Below is a small trained network, with its code and all its weights. Each question gives an input and a target symbol and asks what happens when units are switched off, that is, made to give their printed mean instead of their output.

import numpy as np


def w(rows, s, z=0):
    codes = np.array(rows[::2]) - 128.0
    scale = np.full(codes.shape[1], s)
    scale[-1] = z or s
    return codes * scale


def softmax(a):
    e = np.exp(a - a.max(-1, keepdims=True))
    return e / e.sum(-1, keepdims=True)


def log_softmax(a):
    a = a - a.max(-1, keepdims=True)
    return a - np.log(np.exp(a).sum(-1, keepdims=True))


def net(x, mask):
    ids = ['ΠΨγδεζμξστφω'.index(c) for c in x.split()]
    T = len(ids)
    res = E[ids] + P[:T]
    u = 0
    for l in range(3):
        r = res
        for j in range(3):
            rows = slice(2 * j, 2 * j + 2)
            q, k, v = (r @ M[l][rows].T for M in (Q, K, V))
            z = softmax(np.where(np.tri(T) > 0, q @ k.T / 2**0.5, -1e9)) @ v
            o = O[l][rows]
            res = res + np.where(mask[u + j], z, o[:, -1]) @ o[:, :-1]
        u += 3
    return log_softmax(res[-1] @ U[:, :-1].T + U[:, -1])


Q, K, V, O = {}, {}, {}, {}
E = w([
[48,111,196],'Π',
[65,147,98],'Ψ',
[95,153,12],'γ',
[108,116,109],'δ',
[51,189,212],'ε',
[201,57,139],'ζ',
[86,130,146],'μ',
[26,210,77],'ξ',
[144,59,49],'σ',
[85,145,99],'τ',
[38,231,128],'φ',
[162,55,166],'ω',
],0.011)
P = w([
[113,153,135],'0',
[230,75,140],'1',
[200,131,136],'2',
[203,97,118],'3',
[201,87,105],'4',
[189,85,94],'5',
[201,114,96],'6',
[161,131,74],'7',
[254,70,108],'8',
[171,169,100],'9',
[196,123,95],'10',
[217,101,91],'11',
[156,207,130],'12',
],0.0068)
Q[0] = w([
[252,92,121],'L0H0',
[135,238,109],'L0H0',
[161,166,118],'L0H1',
[96,158,98],'L0H1',
[135,110,48],'L0H2',
[96,77,197],'L0H2',
],0.014)
K[0] = w([
[130,128,218],'L0H0',
[78,158,81],'L0H0',
[178,192,6],'L0H1',
[148,61,153],'L0H1',
[10,215,210],'L0H2',
[152,202,84],'L0H2',
],0.011)
V[0] = w([
[110,67,165],'L0H0',
[119,2,96],'L0H0',
[68,248,110],'L0H1',
[163,3,213],'L0H1',
[90,200,222],'L0H2',
[144,92,69],'L0H2',
],0.0074)
O[0] = w([
[181,184,104,130],'L0H0',
[48,243,85,250],'L0H0',
[40,84,191,29],'L0H1',
[184,205,144,137],'L0H1',
[121,212,253,69],'L0H2',
[126,30,99,165],'L0H2',
],0.0063,0.0014)
Q[1] = w([
[245,2,253],'L1H0',
[58,172,35],'L1H0',
[64,109,74],'L1H1',
[85,19,110],'L1H1',
[122,173,196],'L1H2',
[99,186,94],'L1H2',
],0.0067)
K[1] = w([
[231,3,193],'L1H0',
[2,245,39],'L1H0',
[164,131,129],'L1H1',
[83,201,58],'L1H1',
[157,227,105],'L1H2',
[211,37,110],'L1H2',
],0.0081)
V[1] = w([
[254,89,163],'L1H0',
[166,152,129],'L1H0',
[60,80,7],'L1H1',
[181,48,240],'L1H1',
[104,9,140],'L1H2',
[86,14,136],'L1H2',
],0.0083)
O[1] = w([
[28,185,67,74],'L1H0',
[156,133,92,124],'L1H0',
[157,195,194,252],'L1H1',
[128,2,156,44],'L1H1',
[154,125,213,153],'L1H2',
[181,125,209,154],'L1H2',
],0.0083,0.0032)
Q[2] = w([
[124,243,117],'L2H0',
[224,232,75],'L2H0',
[132,186,76],'L2H1',
[110,63,7],'L2H1',
[180,119,196],'L2H2',
[211,95,120],'L2H2',
],0.011)
K[2] = w([
[114,90,177],'L2H0',
[148,53,249],'L2H0',
[187,66,129],'L2H1',
[128,23,178],'L2H1',
[161,198,97],'L2H2',
[154,183,129],'L2H2',
],0.011)
V[2] = w([
[173,85,254],'L2H0',
[84,77,138],'L2H0',
[189,3,124],'L2H1',
[192,112,69],'L2H1',
[119,204,198],'L2H2',
[146,114,156],'L2H2',
],0.0091)
O[2] = w([
[171,76,245,254],'L2H0',
[86,93,140,98],'L2H0',
[118,151,252,106],'L2H1',
[128,2,166,144],'L2H1',
[232,160,43,182],'L2H2',
[169,145,148,139],'L2H2',
],0.0085,0.005)
U = w([
[66,156,111,66],'Π',
[167,132,102,160],'Ψ',
[244,217,103,31],'γ',
[151,156,81,230],'δ',
[5,169,145,241],'ε',
[130,96,25,155],'ζ',
[119,62,83,121],'μ',
[184,83,135,3],'ξ',
[253,218,13,84],'σ',
[161,153,104,181],'τ',
[103,119,153,32],'φ',
[81,114,15,146],'ω',
],0.0054,0.0049)

Each question gives the input, a string of symbols that net reads in full, and the target symbol t.
The units are the heads (2 rows each of Q, K, V and O). Each row of codes is followed by its name. A weight is (code - 128) times the scale printed after its matrix; where a second scale follows, it is the last column's (O and U).
mask holds one flag per head, layer by layer. A switched-off head (its flag False) gives its mean, the last column of its rows in O, instead of its output. The means were averaged over made-up inputs and are rounded, as every weight is.
A unit's drop is (log p(t) with every unit on - log p(t) with that unit switched off) / (log p(t) with every unit on - log p(t) with every unit switched off).
The circuit of an input: a set's keep is (log p(t) with only the set's units on - log p(t) with every unit switched off) / (log p(t) with every unit on - log p(t) with every unit switched off). Starting from all 9 units, units are removed one at a time, each time the one whose removal leaves the highest keep (on an exact tie, the one counted first), for as long as the keep stays at least 0.8.
units of the circuit, in order: the units of the circuit, biggest drop first
unit that matters most: the unit with the biggest drop
heads that matter: for each layer, one digit per head in row order, 1 if its drop is at least 0.15 and else 0, layers parted by /
drop of u: that unit's drop, to one decimal
input ξ ξ μ, target ξ: units of the circuit, in order -> (L0H1 L2H0 L1H0 L1H2)
input σ σ δ, target σ: unit that matters most -> L1H1
input γ ζ γ Ψ ξ δ Π σ ω γ, target γ: heads that matter -> 011 / 011 / 101
input ξ δ ω Ψ ζ ω δ, target ξ: units of the circuit, in order -> (L0H1 L2H0 L1H2 L1H0)
input ξ γ σ ω ζ σ, target ξ: heads that matter -> 110 / 101 / 100
input ε Π φ σ Ψ ε ε ξ, target ε: units of the circuit, in order -> (L1H1 L0H2 L2H2 L1H2)
input ξ γ σ, target ξ: units of the circuit, in order -> (L0H1 L1H0 L2H0 L1H2)
input σ ε γ φ, target σ: heads that matter -> 101 / 010 / 011
input ε σ ζ σ ε σ ω φ ζ ξ ω, target ε: heads that matter -> 100 / 010 / 011
input ζ ζ ζ γ ω σ δ γ Ψ ω ξ, target ω: heads that matter -> 110 / 101 / 111
input ε ζ ε σ ζ γ γ, target ε: heads that matter -> 101 / 010 / 011
input σ Ψ ε ε ω φ, target σ: heads that matter -> 101 / 110 / 011
input σ τ δ σ Ψ, target σ: heads that matter -> 101 / 010 / 101
input γ ε γ, target γ: unit that matters most -> L0H1
input ξ ω σ σ τ δ ω, target ξ: heads that matter -> 110 / 111 / 100
input ω ε σ ξ, target ω: heads that matter -> 111 / 111 / 100
input ζ ω ω Ψ Π ω γ δ Ψ, target ω: drop of L2H0 -> 0.4
input ω Π σ ξ Ψ Π δ σ, target ω: drop of L1H1 -> 0.2
input σ ω ε, target σ: drop of L0H0 -> 0.5
input ω ε ζ, target ω: unit that matters most -> L1H0
